Below are the code and all the weights of a small trained network. Each question names an input and a class and asks about switching units off, where a switched-off unit gives its printed mean instead of its output.

import numpy as np


def w(rows, s, z=0):
    codes = np.array(rows[::2]) - 128.0
    scale = np.full(codes.shape[1], s)
    scale[-1] = z or s
    return codes * scale


def norm(h):
    return h / np.sqrt((h * h).mean(-1, keepdims=True) + 1e-5)


def f(y):
    return np.maximum(y, 0)


def log_softmax(a):
    a = a - a.max(-1, keepdims=True)
    return a - np.log(np.exp(a).sum(-1, keepdims=True))


def net(x, mask):
    res = np.array(x, float).reshape(1, 5) / 4 @ E
    u = 0
    for l in range(4):
        y = f(norm(res) @ A[l][:, :-1].T + A[l][:, -1])
        res = res + np.where(mask[u : u + 7], y, B[l][:, -1]) @ B[l][:, :-1]
        u += 7
    return log_softmax(norm(res)[-1] @ U[:, :-1].T + U[:, -1])


A, B = {}, {}
E = w([
[81,43,190,199,174,152,158],'x0',
[129,127,128,129,124,128,129],'x1',
[61,150,218,67,113,111,93],'x2',
[128,129,128,128,129,128,127],'x3',
[145,161,143,167,98,89,7],'x4',
],0.02)
A[0] = w([
[179,173,13,95,124,126,135,55],'0.n1',
[129,129,143,138,87,128,99,56],'0.n2',
[128,130,126,158,132,109,117,161],'0.n3',
[167,112,70,207,118,124,129,110],'0.n4',
[153,163,96,137,109,117,3,111],'0.n5',
[139,131,146,198,125,116,27,2],'0.n6',
[146,180,80,16,109,121,124,30],'0.n7',
],0.031,0.0058)
B[0] = w([
[92,64,140,91,117,217,113,250],'0.n1',
[97,134,151,155,153,105,124,156],'0.n2',
[141,106,141,127,130,165,166,157],'0.n3',
[151,112,102,202,62,140,132,217],'0.n4',
[133,220,115,177,149,193,140,254],'0.n5',
[141,40,142,115,126,42,78,219],'0.n6',
[136,116,114,120,115,1,125,245],'0.n7',
],0.04,0.022)
A[1] = w([
[168,244,103,96,183,112,152,2],'1.n1',
[60,118,203,25,79,187,111,78],'1.n2',
[78,252,97,169,73,196,119,76],'1.n3',
[136,189,62,97,95,80,181,31],'1.n4',
[151,189,84,133,164,188,103,16],'1.n5',
[173,73,13,125,123,79,122,69],'1.n6',
[155,146,65,122,160,163,112,47],'1.n7',
],0.032,0.0042)
B[1] = w([
[97,156,78,21,44,98,220,162],'1.n1',
[58,61,157,131,87,173,110,236],'1.n2',
[191,150,116,121,253,219,95,226],'1.n3',
[118,126,167,205,127,78,104,177],'1.n4',
[142,144,112,107,130,190,51,165],'1.n5',
[124,73,168,148,140,144,167,248],'1.n6',
[123,153,141,160,99,159,100,147],'1.n7',
],0.032,0.016)
A[2] = w([
[194,137,84,203,75,38,109,28],'2.n1',
[223,157,117,161,127,137,241,60],'2.n2',
[140,254,65,104,145,65,138,35],'2.n3',
[111,176,236,67,166,51,31,104],'2.n4',
[81,150,175,109,133,3,128,133],'2.n5',
[104,227,144,108,103,118,122,2],'2.n6',
[165,73,84,161,102,151,175,118],'2.n7',
],0.028,0.0039)
B[2] = w([
[63,60,95,85,56,158,108,236],'2.n1',
[145,126,100,81,172,131,154,175],'2.n2',
[119,12,80,88,196,95,250,189],'2.n3',
[84,180,105,19,135,87,204,228],'2.n4',
[157,252,218,145,132,206,46,249],'2.n5',
[120,108,97,169,154,93,223,155],'2.n6',
[107,136,59,122,144,137,181,252],'2.n7',
],0.028,0.015)
A[3] = w([
[80,168,169,106,79,30,152,44],'3.n1',
[144,165,25,163,114,216,125,222],'3.n2',
[88,143,205,58,108,8,133,79],'3.n3',
[231,81,109,246,43,5,115,2],'3.n4',
[90,135,160,66,189,59,80,139],'3.n5',
[172,136,107,84,178,88,142,78],'3.n6',
[97,130,177,84,98,33,120,161],'3.n7',
],0.029,0.0023)
B[3] = w([
[161,127,180,121,177,172,89,211],'3.n1',
[131,191,184,91,137,4,103,244],'3.n2',
[144,164,85,176,129,139,30,250],'3.n3',
[28,89,172,41,92,205,132,171],'3.n4',
[157,158,98,106,159,112,188,207],'3.n5',
[167,114,133,217,106,149,190,155],'3.n6',
[192,151,106,166,117,181,112,221],'3.n7',
],0.035,0.021)
U = w([
[26,17,162,129,42,159,113,210],'0',
[187,204,139,159,138,180,7,2],'1',
[130,162,85,113,161,55,247,186],'2',
],0.013,0.00097)

Each question gives the input, the list of numbers given to net, and the class t.
The units are the neurons (one row each of A and B). Each row of codes is followed by its name. A weight is (code - 128) times the scale printed after its matrix; where a second scale follows, it is the last column's (A, B and U).
mask holds one flag per neuron, layer by layer. A switched-off neuron (its flag False) gives its mean, the last column of its row in B, instead of its output. The means were averaged over made-up inputs and are rounded, as every weight is.
A unit's drop is (log p(t) with every unit on - log p(t) with that unit switched off) / (log p(t) with every unit on - log p(t) with every unit switched off).
The circuit of an input: a set's keep is (log p(t) with only the set's units on - log p(t) with every unit switched off) / (log p(t) with every unit on - log p(t) with every unit switched off). Starting from the 12 units with the biggest drops (on a tie, the unit counted first), units are removed one at a time, each time the one whose removal leaves the highest keep (on an exact tie, the one counted first), for as long as the keep stays at least 0.8.
units of the circuit, in order: the units of the circuit, biggest drop first
top k neurons: the k neurons with the biggest drops, biggest first
k most important neurons of layer l: the k neurons of layer l with the biggest drops, biggest first
drop when u is switched off: that unit's drop, to one decimal
input [1,1,2,5,0], class 0: units of the circuit, in order : [0.n5]
input [-7,6,0,8,-1], class 0: top 2 neurons : [0.n1, 1.n2]
input [-1,7,4,0,8], class 2: 3 most important neurons of layer 0 : [0.n5, 0.n1, 0.n4]
input [2,-3,7,-1,-5], class 0: top 3 neurons : [0.n7, 1.n2, 0.n6]
input [2,-6,-1,-1,-7], class 2: top 2 neurons : [0.n7, 0.n1]
input [2,0,-5,4,-1], class 2: top 2 neurons : [0.n6, 0.n7]
input [0,-8,-1,7,0], class 0: top 2 neurons : [0.n1, 0.n5]
input [-1,4,4,7,3], class 2: top 2 neurons : [0.n5, 0.n1]
input [5,-3,7,4,-6], class 0: top 3 neurons : [0.n7, 0.n6, 0.n5]
input [8,-6,-6,6,0], class 2: top 2 neurons : [0.n6, 0.n7]
input [7,-1,-6,-6,0], class 2: top 2 neurons : [0.n6, 0.n7]
input [2,-4,-7,6,-4], class 2: top 4 neurons : [0.n6, 0.n5, 0.n7, 0.n4]
input [1,-6,-8,-2,-5], class 2: 2 most important neurons of layer 3 : [3.n2, 3.n3]
input [-7,7,-1,6,-1], class 0: units of the circuit, in order : [0.n1]
input [2,-2,8,-4,-8], class 0: 3 most important neurons of layer 0 : [0.n7, 0.n5, 0.n6]
input [-4,-7,5,1,5], class 2: drop when 2.n3 is switched off : 0.1
input [-1,-7,-2,3,-4], class 0: drop when 0.n5 is switched off : 0.7
input [-1,2,3,-1,2], class 2: drop when 0.n5 is switched off : 0.8
